Here is a tiny trained network, its code and every weight. The questions are about switching its units off for an input and a class, where a switched-off unit gives its printed mean instead of its output.

import numpy as np


def w(rows, s, z=0):
    codes = np.array(rows[::2]) - 128.0
    scale = np.full(codes.shape[1], s)
    scale[-1] = z or s
    return codes * scale


def norm(h):
    return h / np.sqrt((h * h).mean(-1, keepdims=True) + 1e-5)


def f(y):
    return y / 2 * (1 + np.tanh(0.7978845608 * (y + 0.044715 * y**3)))


def log_softmax(a):
    a = a - a.max(-1, keepdims=True)
    return a - np.log(np.exp(a).sum(-1, keepdims=True))


def net(x, mask):
    res = np.array(x, float).reshape(1, 2) / 4 @ E
    u = 0
    for l in range(2):
        y = f(norm(res) @ A[l][:, :-1].T + A[l][:, -1])
        res = res + np.where(mask[u : u + 4], y, B[l][:, -1]) @ B[l][:, :-1]
        u += 4
    return log_softmax(norm(res)[-1] @ U[:, :-1].T + U[:, -1])


A, B = {}, {}
E = w([
[204,131,84,254,134,124],'x0',
[138,176,97,94,160,63],'x1',
],0.0079)
A[0] = w([
[88,89,232,71,138,80,30],'0.n1',
[162,244,79,67,219,54,4],'0.n2',
[110,109,136,209,64,79,55],'0.n3',
[12,89,159,175,150,254,103],'0.n4',
],0.0068,0.0033)
B[0] = w([
[197,137,114,170,157,61,195],'0.n1',
[78,157,157,158,79,255,254],'0.n2',
[90,112,198,36,199,39,148],'0.n3',
[47,126,131,132,167,146,232],'0.n4',
],0.0084,0.0045)
A[1] = w([
[202,254,175,127,16,146,145],'1.n1',
[78,188,131,151,45,234,244],'1.n2',
[91,75,211,24,78,122,165],'1.n3',
[82,156,133,111,242,71,2],'1.n4',
],0.0093,0.0031)
B[1] = w([
[102,55,139,233,216,106,195],'1.n1',
[14,100,84,75,169,169,255],'1.n2',
[245,111,185,251,74,154,203],'1.n3',
[79,171,47,76,239,13,147],'1.n4',
],0.011,0.0096)
U = w([
[53,100,147,170,155,194,216],'0',
[255,123,149,204,140,100,214],'1',
[64,137,85,103,212,67,204],'2',
[148,168,111,55,90,124,11],'3',
[153,178,118,40,75,142,14],'4',
[157,181,66,62,29,141,14],'5',
[140,172,97,79,36,134,4],'6',
],0.014,0.0044)

Each question gives the input, the list of numbers given to net, and the class t.
The units are the neurons (one row each of A and B). Each row of codes is followed by its name. A weight is (code - 128) times the scale printed after its matrix; where a second scale follows, it is the last column's (A, B and U).
mask holds one flag per neuron, layer by layer. A switched-off neuron (its flag False) gives its mean, the last column of its row in B, instead of its output. The means were averaged over made-up inputs and are rounded, as every weight is.
A unit's drop is (log p(t) with every unit on - log p(t) with that unit switched off) / (log p(t) with every unit on - log p(t) with every unit switched off).
The circuit of an input: a set's keep is (log p(t) with only the set's units on - log p(t) with every unit switched off) / (log p(t) with every unit on - log p(t) with every unit switched off). Starting from all 8 units, units are removed one at a time, each time the one whose removal leaves the highest keep (on an exact tie, the one counted first), for as long as the keep stays at least 0.8.
units of the circuit, in order: the units of the circuit, biggest drop first
unit that matters most: the unit with the biggest drop
top k neurons in layer l: the k neurons of layer l with the biggest drops, biggest first
drop when u is switched off: that unit's drop, to one decimal
input [-3,-1], class 2: units of the circuit, in order -> [1.n4 0.n2]
input [4,0], class 1: units of the circuit, in order -> [1.n2 0.n2]
input [6,-1], class 1: unit that matters most -> 1.n2
input [7,-5], class 1: units of the circuit, in order -> [0.n2 1.n2]
input [-2,-1], class 2: top 2 neurons in layer 0 -> [0.n2 0.n1]
input [2,1], class 2: top 2 neurons in layer 1 -> [1.n3 1.n4]
input [3,-3], class 2: units of the circuit, in order -> [1.n3 0.n3 0.n2]
input [-4,2], class 1: top 2 neurons in layer 0 -> [0.n4 0.n1]
input [-7,-6], class 1: top 2 neurons in layer 1 -> [1.n3 1.n2]
input [2,-2], class 2: top 2 neurons in layer 0 -> [0.n2 0.n3]
input [3,-1], class 2: top 2 neurons in layer 0 -> [0.n3 0.n2]
input [-2,0], class 2: top 2 neurons in layer 0 -> [0.n1 0.n2]
input [-4,3], class 1: top 2 neurons in layer 0 -> [0.n4 0.n1]
input [1,1], class 2: units of the circuit, in order -> [1.n3]
input [-6,6], class 0: top 3 neurons in layer 0 -> [0.n2 0.n3 0.n4]
input [6,8], class 0: top 2 neurons in layer 0 -> [0.n2 0.n1]
input [0,-2], class 2: top 2 neurons in layer 0 -> [0.n4 0.n2]
input [-3,0], class 2: top 2 neurons in layer 0 -> [0.n1 0.n2]
input [6,3], class 1: top 2 neurons in layer 0 -> [0.n2 0.n4]
input [5,8], class 0: top neuron in layer 1 -> [1.n4]
input [-5,4], class 1: drop when 0.n4 is switched off -> 0.6
input [-7,3], class 1: drop when 1.n3 is switched off -> 0.4
input [4,8], class 0: drop when 1.n4 is switched off -> 0.2
input [0,7], class 0: drop when 0.n2 is switched off -> 1.7
